Below are the code and all the weights of a small trained network. Each question names an input and a class and asks about switching units off, where a switched-off unit gives its printed mean instead of its output.

import numpy as np


def w(rows, s, z=0):
    codes = np.array(rows[::2]) - 128.0
    scale = np.full(codes.shape[1], s)
    scale[-1] = z or s
    return codes * scale


def norm(h):
    return h / np.sqrt((h * h).mean(-1, keepdims=True) + 1e-5)


def f(y):
    return y / 2 * (1 + np.tanh(0.7978845608 * (y + 0.044715 * y**3)))


def log_softmax(a):
    a = a - a.max(-1, keepdims=True)
    return a - np.log(np.exp(a).sum(-1, keepdims=True))


def net(x, mask):
    res = np.array(x, float).reshape(1, 7) / 4 @ E
    u = 0
    for l in range(2):
        y = f(norm(res) @ A[l][:, :-1].T + A[l][:, -1])
        res = res + np.where(mask[u : u + 10], y, B[l][:, -1]) @ B[l][:, :-1]
        u += 10
    return log_softmax(norm(res)[-1] @ U[:, :-1].T + U[:, -1])


A, B = {}, {}
E = w([
[135,110,132],'x0',
[86,128,100],'x1',
[254,73,202],'x2',
[99,192,190],'x3',
[132,111,122],'x4',
[84,50,157],'x5',
[146,116,133],'x6',
],0.0066)
A[0] = w([
[150,101,164,113],'L0N1',
[219,186,120,133],'L0N2',
[152,84,93,103],'L0N3',
[62,130,250,21],'L0N4',
[182,152,102,167],'L0N5',
[136,123,157,4],'L0N6',
[52,53,223,27],'L0N7',
[189,240,119,64],'L0N8',
[66,54,184,77],'L0N9',
[94,187,227,83],'L0N10',
],0.012,0.0027)
B[0] = w([
[39,108,158,175],'L0N1',
[41,175,71,253],'L0N2',
[149,218,82,161],'L0N3',
[177,129,35,210],'L0N4',
[46,186,68,193],'L0N5',
[126,163,208,110],'L0N6',
[101,84,18,242],'L0N7',
[44,150,23,239],'L0N8',
[91,7,52,223],'L0N9',
[253,132,61,209],'L0N10',
],0.0056,0.0038)
A[1] = w([
[183,114,94,96],'L1N1',
[222,123,119,153],'L1N2',
[17,192,148,126],'L1N3',
[41,118,54,148],'L1N4',
[248,155,236,218],'L1N5',
[86,123,121,96],'L1N6',
[158,73,165,101],'L1N7',
[204,93,86,146],'L1N8',
[130,124,123,3],'L1N9',
[110,92,139,129],'L1N10',
],0.011,0.0037)
B[1] = w([
[186,128,163,144],'L1N1',
[163,182,230,156],'L1N2',
[59,175,254,192],'L1N3',
[227,119,223,254],'L1N4',
[56,138,232,166],'L1N5',
[203,126,155,137],'L1N6',
[48,50,115,141],'L1N7',
[197,92,206,176],'L1N8',
[133,137,64,110],'L1N9',
[160,160,95,135],'L1N10',
],0.0066,0.0078)
U = w([
[69,85,190,156],'0',
[133,102,98,205],'1',
[187,110,58,159],'2',
[73,84,2,156],'3',
[145,101,119,42],'4',
[120,104,140,4],'5',
],0.0075,0.0035)

Each question gives the input, the list of numbers given to net, and the class t.
The units are the neurons (one row each of A and B). Each row of codes is followed by its name. A weight is (code - 128) times the scale printed after its matrix; where a second scale follows, it is the last column's (A, B and U).
mask holds one flag per neuron, layer by layer. A switched-off neuron (its flag False) gives its mean, the last column of its row in B, instead of its output. The means were averaged over made-up inputs and are rounded, as every weight is.
A unit's drop is (log p(t) with every unit on - log p(t) with that unit switched off) / (log p(t) with every unit on - log p(t) with every unit switched off).
The circuit of an input: a set's keep is (log p(t) with only the set's units on - log p(t) with every unit switched off) / (log p(t) with every unit on - log p(t) with every unit switched off). Starting from the 12 units with the biggest drops (on a tie, the unit counted first), units are removed one at a time, each time the one whose removal leaves the highest keep (on an exact tie, the one counted first), for as long as the keep stays at least 0.8.
units of the circuit, in order: the units of the circuit, biggest drop first
most important unit: the unit with the biggest drop
k most important neurons: the k neurons with the biggest drops, biggest first
top k neurons in layer l: the k neurons of layer l with the biggest drops, biggest first
drop when u is switched off: that unit's drop, to one decimal
input [-7,5,-7,-6,3,-1,-1], class 0: most important unit -> L0N10
input [-6,-5,7,-7,2,-2,6], class 0: 2 most important neurons -> [L1N5 L0N7]
input [-6,2,7,1,-7,-8,-4], class 3: units of the circuit, in order -> [L0N8 L0N2]
input [-6,2,5,7,-7,6,6], class 2: units of the circuit, in order -> [L0N4 L0N10]
input [4,6,-3,6,0,1,4], class 2: 3 most important neurons -> [L0N10 L0N4 L1N3]
input [-2,0,4,7,1,-8,7], class 3: 2 most important neurons -> [L0N8 L0N2]
input [2,0,-5,8,-6,3,8], class 2: 2 most important neurons -> [L0N10 L0N4]
input [1,2,6,2,3,-8,3], class 3: top 4 neurons in layer 1 -> [L1N8 L1N2 L1N5 L1N1]
input [-1,-2,-3,2,1,6,3], class 3: drop when L0N9 is switched off -> 0.3
input [-5,0,4,-1,-6,7,7], class 3: drop when L1N3 is switched off -> 0.2
input [-4,-2,-3,7,3,7,4], class 2: drop when L0N9 is switched off -> -0.1
